Here is a tiny trained network, its code and every weight. The questions are about switching its units off for an input and a class, where a switched-off unit gives its printed mean instead of its output.

import numpy as np


def w(rows, s, z=0):
    codes = np.array(rows[::2]) - 128.0
    scale = np.full(codes.shape[1], s)
    scale[-1] = z or s
    return codes * scale


def f(y):
    return np.maximum(y, 0)


def log_softmax(a):
    a = a - a.max(-1, keepdims=True)
    return a - np.log(np.exp(a).sum(-1, keepdims=True))


def net(x, mask):
    res = np.array(x, float).reshape(1, 3) / 4 @ E
    y = f(res @ A[0][:, :-1].T + A[0][:, -1])
    res = res + np.where(mask, y, B[0][:, -1]) @ B[0][:, :-1]
    return log_softmax(res[-1] @ U[:, :-1].T + U[:, -1])


A, B = {}, {}
E = w([
[255,116,119],'x0',
[94,49,33],'x1',
[128,37,229],'x2',
],0.008)
A[0] = w([
[116,91,152,86],'N0',
[186,118,120,75],'N1',
[138,192,215,127],'N2',
[124,94,88,69],'N3',
[114,108,168,112],'N4',
[130,158,91,85],'N5',
[76,157,132,83],'N6',
[129,91,148,77],'N7',
[142,198,113,115],'N8',
[255,106,94,72],'N9',
[144,152,98,95],'N10',
[98,112,173,113],'N11',
[145,74,166,102],'N12',
[137,44,62,138],'N13',
[135,110,158,155],'N14',
[68,148,136,92],'N15',
[133,135,137,254],'N16',
[130,105,153,87],'N17',
[174,115,118,86],'N18',
[186,206,60,113],'N19',
[123,165,64,95],'N20',
[161,75,178,99],'N21',
[138,198,151,82],'N22',
[39,133,150,68],'N23',
[132,159,183,69],'N24',
[168,112,138,181],'N25',
[112,177,97,79],'N26',
[178,129,128,148],'N27',
[187,129,110,95],'N28',
[63,148,143,71],'N29',
[90,138,144,133],'N30',
[153,77,165,92],'N31',
[187,167,161,115],'N32',
[105,173,170,98],'N33',
],0.016,0.0082)
B[0] = w([
[161,118,157,154],'N0',
[164,158,126,170],'N1',
[150,88,91,233],'N2',
[172,94,115,159],'N3',
[128,127,153,166],'N4',
[139,117,160,166],'N5',
[157,153,132,162],'N6',
[156,119,156,149],'N7',
[116,112,158,192],'N8',
[180,191,113,249],'N9',
[139,125,150,161],'N10',
[137,140,150,171],'N11',
[130,122,167,186],'N12',
[149,69,89,239],'N13',
[102,124,142,181],'N14',
[156,160,123,170],'N15',
[1,134,103,252],'N16',
[138,120,151,147],'N17',
[155,150,125,161],'N18',
[107,107,179,255],'N19',
[126,110,168,203],'N20',
[130,120,174,199],'N21',
[166,94,120,172],'N22',
[192,171,128,186],'N23',
[157,98,121,166],'N24',
[95,146,120,209],'N25',
[140,124,167,170],'N26',
[115,155,112,198],'N27',
[148,155,123,182],'N28',
[176,161,128,166],'N29',
[122,150,124,166],'N30',
[133,121,171,182],'N31',
[169,99,101,210],'N32',
[162,115,111,166],'N33',
],0.05,0.0083)
U = w([
[135,82,213,73],'0',
[180,188,92,145],'1',
[178,9,61,72],'2',
[63,110,98,254],'3',
[109,147,104,58],'4',
],0.012,0.01)

Each question gives the input, the list of numbers given to net, and the class t.
The units are the neurons (one row each of A and B). Each row of codes is followed by its name. A weight is (code - 128) times the scale printed after its matrix; where a second scale follows, it is the last column's (A, B and U).
mask holds one flag per neuron, in row order. A switched-off neuron (its flag False) gives its mean, the last column of its row in B, instead of its output. The means were averaged over made-up inputs and are rounded, as every weight is.
A unit's drop is (log p(t) with every unit on - log p(t) with that unit switched off) / (log p(t) with every unit on - log p(t) with every unit switched off).
The circuit of an input: a set's keep is (log p(t) with only the set's units on - log p(t) with every unit switched off) / (log p(t) with every unit on - log p(t) with every unit switched off). Starting from the 12 units with the biggest drops (on a tie, the unit counted first), units are removed one at a time, each time the one whose removal leaves the highest keep (on an exact tie, the one counted first), for as long as the keep stays at least 0.8.
circuit, biggest first: the units of the circuit, biggest drop first
unit that matters most: the unit with the biggest drop
top k neurons: the k neurons with the biggest drops, biggest first
drop of u: that unit's drop, to one decimal
input [-8,-8,3], class 1: circuit, biggest first -> [N23]
input [7,-2,-8], class 0: top 2 neurons -> [N19, N8]
input [0,-4,3], class 2: top 3 neurons -> [N2, N19, N24]
input [-3,-4,0], class 2: top 2 neurons -> [N9, N2]
input [3,-4,-1], class 2: top 3 neurons -> [N32, N2, N22]
input [-5,-6,-4], class 2: top 3 neurons -> [N2, N9, N22]
input [-7,2,-6], class 1: top 2 neurons -> [N23, N15]
input [-6,-8,-7], class 2: top 3 neurons -> [N2, N22, N33]
input [0,3,0], class 3: top 2 neurons -> [N2, N32]
input [3,-8,-6], class 2: top 2 neurons -> [N2, N32]
input [1,5,-6], class 0: top 2 neurons -> [N19, N2]
input [-2,7,-7], class 0: top 4 neurons -> [N20, N2, N19, N32]
input [2,4,2], class 2: top 3 neurons -> [N13, N19, N16]
input [1,0,3], class 3: unit that matters most -> N19
input [-3,-4,3], class 2: top 2 neurons -> [N2, N9]
input [-7,0,3], class 1: drop of N6 -> 0.0
input [5,-5,-7], class 0: drop of N19 -> 5.0
input [8,7,0], class 1: drop of N9 -> 2.4
